Here is a tiny trained network, its code and every weight. The questions are about switching its units off for an input and a target symbol, where a switched-off unit gives its printed mean instead of its output.

import numpy as np


def w(rows, s, z=0):
    codes = np.array(rows[::2]) - 128.0
    scale = np.full(codes.shape[1], s)
    scale[-1] = z or s
    return codes * scale


def f(y):
    return np.maximum(y, 0)


def softmax(a):
    e = np.exp(a - a.max(-1, keepdims=True))
    return e / e.sum(-1, keepdims=True)


def log_softmax(a):
    a = a - a.max(-1, keepdims=True)
    return a - np.log(np.exp(a).sum(-1, keepdims=True))


def net(x, mask):
    ids = ['ΞΣΦαβγδεζθλμπτψω'.index(c) for c in x.split()]
    T = len(ids)
    res = E[ids] + P[:T]
    r = res
    for j in range(2):
        rows = slice(2 * j, 2 * j + 2)
        q, k, v = (r @ M[0][rows].T for M in (Q, K, V))
        z = softmax(np.where(np.tri(T) > 0, q @ k.T / 2**0.5, -1e9)) @ v
        o = O[0][rows]
        res = res + np.where(mask[j], z, o[:, -1]) @ o[:, :-1]
    y = f(res @ A[0][:, :-1].T + A[0][:, -1])
    res = res + np.where(mask[2:6], y, B[0][:, -1]) @ B[0][:, :-1]
    return log_softmax(res[-1] @ U[:, :-1].T + U[:, -1])


Q, K, V, O, A, B = {}, {}, {}, {}, {}, {}
E = w([
[206,127,205,102],'Ξ',
[149,194,224,167],'Σ',
[116,108,66,209],'Φ',
[113,172,144,108],'α',
[143,143,143,73],'β',
[117,254,144,45],'γ',
[76,191,112,91],'δ',
[199,65,117,147],'ε',
[123,154,144,92],'ζ',
[157,140,134,15],'θ',
[66,234,145,155],'λ',
[176,111,102,191],'μ',
[151,117,83,200],'π',
[119,228,174,123],'τ',
[139,78,72,190],'ψ',
[168,198,181,77],'ω',
],0.0086)
P = w([
[16,4,154,87],'0',
[175,207,160,165],'1',
[192,224,155,157],'2',
[219,227,204,153],'3',
[229,217,205,156],'4',
[226,210,193,141],'5',
],0.0031)
Q[0] = w([
[130,242,241,12],'H1',
[191,189,133,175],'H1',
[103,132,118,94],'H2',
[98,5,58,174],'H2',
],0.021)
K[0] = w([
[7,52,189,65],'H1',
[167,44,107,170],'H1',
[144,145,173,117],'H2',
[223,216,68,149],'H2',
],0.021)
V[0] = w([
[116,247,145,104],'H1',
[83,124,67,59],'H1',
[219,106,205,69],'H2',
[148,110,100,3],'H2',
],0.03)
O[0] = w([
[167,134,205,233,254],'H1',
[128,236,73,147,150],'H1',
[2,75,172,157,18],'H2',
[49,200,45,159,70],'H2',
],0.017,0.0071)
A[0] = w([
[7,132,233,98,84],'N1',
[64,206,254,44,254],'N2',
[109,38,151,129,97],'N3',
[223,13,38,197,124],'N4',
],0.0088,0.0057)
B[0] = w([
[200,71,60,172,215],'N1',
[29,127,249,17,187],'N2',
[170,175,58,91,180],'N3',
[59,77,68,171,252],'N4',
],0.013,0.016)
U = w([
[119,64,2,154,158],'Ξ',
[159,48,149,116,72],'Σ',
[172,142,63,107,33],'Φ',
[116,163,136,125,253],'α',
[87,140,85,142,154],'β',
[94,171,131,192,46],'γ',
[147,201,44,144,45],'δ',
[76,116,107,97,100],'ε',
[90,163,122,126,247],'ζ',
[80,136,32,176,30],'θ',
[200,111,115,205,156],'λ',
[133,141,175,79,143],'μ',
[155,142,129,92,166],'π',
[134,144,235,136,135],'τ',
[147,158,95,88,89],'ψ',
[57,70,138,212,172],'ω',
],0.0055,0.0034)

Each question gives the input, a string of symbols that net reads in full, and the target symbol t.
The units are the heads (2 rows each of Q, K, V and O) and the neurons (one row each of A and B). Each row of codes is followed by its name. A weight is (code - 128) times the scale printed after its matrix; where a second scale follows, it is the last column's (O, A, B and U).
mask holds one flag per unit, heads first, then neurons. A switched-off unit (its flag False) gives its mean, the last column of its rows in O or B, instead of its output. The means were averaged over made-up inputs and are rounded, as every weight is.
A unit's drop is (log p(t) with every unit on - log p(t) with that unit switched off) / (log p(t) with every unit on - log p(t) with every unit switched off).
The circuit of an input: a set's keep is (log p(t) with only the set's units on - log p(t) with every unit switched off) / (log p(t) with every unit on - log p(t) with every unit switched off). Starting from all 6 units, units are removed one at a time, each time the one whose removal leaves the highest keep (on an exact tie, the one counted first), for as long as the keep stays at least 0.8.
units of the circuit, in order: the units of the circuit, biggest drop first
unit that matters most: the unit with the biggest drop
top k neurons: the k neurons with the biggest drops, biggest first
heads that matter: for each layer, one digit per head in row order, 1 if its drop is at least 0.15 and else 0, layers parted by /
input θ τ Φ ω, target θ: units of the circuit, in order => H2
input λ λ μ α, target λ: units of the circuit, in order => H2, H1
input δ Σ λ ψ, target Ξ: top 3 neurons => N4, N3, N2
input γ Σ δ γ, target γ: units of the circuit, in order => H2, H1
input Σ λ λ ζ δ, target Σ: units of the circuit, in order => H1, H2, N1
input Φ λ λ α, target Φ: units of the circuit, in order => H2, H1
input ψ γ τ α Σ Φ, target Ξ: units of the circuit, in order => H1, N4
input τ δ ε Σ λ π, target Ξ: top 3 neurons => N3, N4, N2
input ω λ ω δ θ, target ω: heads that matter => 01
input Ξ α Ξ λ, target Ξ: heads that matter => 11
input Σ ω Φ ω ε λ, target Σ: top 2 neurons => N1, N2
input ω Φ λ λ α, target ω: heads that matter => 01
input λ Ξ μ λ ψ, target Ξ: top 2 neurons => N3, N4
input μ δ τ ω δ λ, target μ: unit that matters most => H1
input μ λ ω θ, target μ: top 3 neurons => N4, N2, N1
input ω π λ δ Σ γ, target ω: top 2 neurons => N1, N2
input Σ ε λ ω Ξ, target Σ: top 2 neurons => N2, N1
input τ μ δ, target τ: top 2 neurons => N4, N1
input Σ λ λ μ, target Ξ: top 2 neurons => N4, N3
input λ δ ζ δ β ω, target λ: unit that matters most => H2
input μ τ δ, target μ: top 3 neurons => N4, N1, N2
input Ξ δ Σ ω λ ε, target Ξ: heads that matter => 10
input ω ε ζ ψ Φ, target Ξ: top 2 neurons => N3, N2
input ω λ λ λ λ, target ω: top 2 neurons => N1, N2
